Here is a tiny trained network, its code and every weight. The questions are about switching its units off for an input and a class, where a switched-off unit gives its printed mean instead of its output.

import numpy as np


def w(rows, s, z=0):
    codes = np.array(rows[::2]) - 128.0
    scale = np.full(codes.shape[1], s)
    scale[-1] = z or s
    return codes * scale


def norm(h):
    return h / np.sqrt((h * h).mean(-1, keepdims=True) + 1e-5)


def f(y):
    return y / 2 * (1 + np.tanh(0.7978845608 * (y + 0.044715 * y**3)))


def log_softmax(a):
    a = a - a.max(-1, keepdims=True)
    return a - np.log(np.exp(a).sum(-1, keepdims=True))


def net(x, mask):
    res = np.array(x, float).reshape(1, 2) / 4 @ E
    u = 0
    for l in range(2):
        y = f(norm(res) @ A[l][:, :-1].T + A[l][:, -1])
        res = res + np.where(mask[u : u + 12], y, B[l][:, -1]) @ B[l][:, :-1]
        u += 12
    return log_softmax(norm(res)[-1] @ U[:, :-1].T + U[:, -1])


A, B = {}, {}
E = w([
[92,181,164,142,176],'x0',
[56,183,2,111,81],'x1',
],0.011)
A[0] = w([
[193,61,141,151,103,59],'L0N0',
[170,108,150,182,153,80],'L0N1',
[156,161,204,102,180,91],'L0N2',
[125,107,194,179,171,127],'L0N3',
[116,81,157,180,177,82],'L0N4',
[75,160,58,142,172,69],'L0N5',
[113,150,150,116,106,184],'L0N6',
[64,246,169,236,162,2],'L0N7',
[92,193,198,255,195,47],'L0N8',
[125,152,128,117,103,31],'L0N9',
[104,141,64,113,174,68],'L0N10',
[166,120,66,85,115,108],'L0N11',
],0.012,0.0068)
B[0] = w([
[190,170,137,76,81,225],'L0N0',
[62,137,109,146,127,183],'L0N1',
[52,131,175,142,239,234],'L0N2',
[63,183,91,176,217,255],'L0N3',
[144,97,129,140,56,177],'L0N4',
[45,134,171,122,129,236],'L0N5',
[195,178,198,65,161,176],'L0N6',
[255,188,40,100,83,215],'L0N7',
[251,143,42,89,128,235],'L0N8',
[132,93,102,182,228,103],'L0N9',
[140,100,212,152,148,179],'L0N10',
[187,166,173,106,154,207],'L0N11',
],0.0094,0.0051)
A[1] = w([
[124,119,7,156,169,97],'L1N0',
[50,140,43,60,64,129],'L1N1',
[195,147,171,172,162,212],'L1N2',
[98,152,188,123,140,152],'L1N3',
[190,134,36,136,153,181],'L1N4',
[209,159,47,113,130,71],'L1N5',
[49,109,93,204,82,2],'L1N6',
[23,132,60,130,76,10],'L1N7',
[197,10,94,99,50,76],'L1N8',
[167,130,240,58,91,144],'L1N9',
[72,105,127,182,243,120],'L1N10',
[232,52,208,202,199,149],'L1N11',
],0.013,0.007)
B[1] = w([
[151,215,168,49,57,157],'L1N0',
[86,56,105,236,244,254],'L1N1',
[22,15,150,109,84,248],'L1N2',
[172,173,163,113,79,184],'L1N3',
[222,151,109,94,83,222],'L1N4',
[239,213,65,108,68,215],'L1N5',
[21,162,15,243,216,128],'L1N6',
[15,12,179,212,254,181],'L1N7',
[248,172,1,214,219,195],'L1N8',
[170,210,218,73,102,233],'L1N9',
[92,218,129,97,74,215],'L1N10',
[150,91,20,236,240,245],'L1N11',
],0.0098,0.0082)
U = w([
[3,112,144,207,239,183],'0',
[209,185,35,153,148,166],'1',
[102,242,184,67,94,235],'2',
[75,46,112,111,78,1],'3',
[69,18,88,52,87,1],'4',
],0.016,0.0096)

Each question gives the input, the list of numbers given to net, and the class t.
The units are the neurons (one row each of A and B). Each row of codes is followed by its name. A weight is (code - 128) times the scale printed after its matrix; where a second scale follows, it is the last column's (A, B and U).
mask holds one flag per neuron, layer by layer. A switched-off neuron (its flag False) gives its mean, the last column of its row in B, instead of its output. The means were averaged over made-up inputs and are rounded, as every weight is.
A unit's drop is (log p(t) with every unit on - log p(t) with that unit switched off) / (log p(t) with every unit on - log p(t) with every unit switched off).
The circuit of an input: a set's keep is (log p(t) with only the set's units on - log p(t) with every unit switched off) / (log p(t) with every unit on - log p(t) with every unit switched off). Starting from the 12 units with the biggest drops (on a tie, the unit counted first), units are removed one at a time, each time the one whose removal leaves the highest keep (on an exact tie, the one counted first), for as long as the keep stays at least 0.8.
units of the circuit, in order: the units of the circuit, biggest drop first
unit that matters most: the unit with the biggest drop
k most important neurons: the k neurons with the biggest drops, biggest first
top k neurons in layer l: the k neurons of layer l with the biggest drops, biggest first
drop when u is switched off: that unit's drop, to one decimal
input [2,-1], class 2: 2 most important neurons	(L1N0 L1N1)
input [8,-6], class 1: top 2 neurons in layer 0	(L0N8 L0N7)
input [1,-3], class 2: units of the circuit, in order	(L1N1 L1N8)
input [-3,4], class 0: unit that matters most	L0N8
input [-3,-2], class 2: top 3 neurons in layer 0	(L0N0 L0N8 L0N7)
input [3,0], class 2: 3 most important neurons	(L1N11 L1N1 L1N0)
input [2,3], class 2: top 3 neurons in layer 0	(L0N10 L0N6 L0N1)
input [-6,-6], class 0: 2 most important neurons	(L0N8 L1N11)
input [6,7], class 0: 2 most important neurons	(L0N5 L0N8)
input [-4,5], class 0: 2 most important neurons	(L0N8 L0N7)
input [3,2], class 2: top 2 neurons in layer 1	(L1N11 L1N8)
input [-2,-3], class 2: top 4 neurons in layer 0	(L0N8 L0N1 L0N7 L0N0)
input [-6,7], class 0: 2 most important neurons	(L0N8 L0N7)
input [7,8], class 0: most important neuron	(L0N5)
input [4,5], class 0: top 2 neurons in layer 0	(L0N5 L0N8)
input [-6,-8], class 0: top 2 neurons in layer 1	(L1N11 L1N2)
input [-6,-7], class 0: 2 most important neurons	(L1N11 L0N8)
input [8,-2], class 1: 3 most important neurons	(L0N8 L0N7 L1N9)
input [1,0], class 2: top 2 neurons in layer 0	(L0N2 L0N3)
input [1,3], class 2: unit that matters most	L0N10
input [8,-5], class 1: drop when L1N2 is switched off	0.0
input [-1,1], class 2: drop when L1N9 is switched off	0.4
input [1,2], class 2: drop when L0N10 is switched off	0.3
input [7,-3], class 1: drop when L0N8 is switched off	2.8
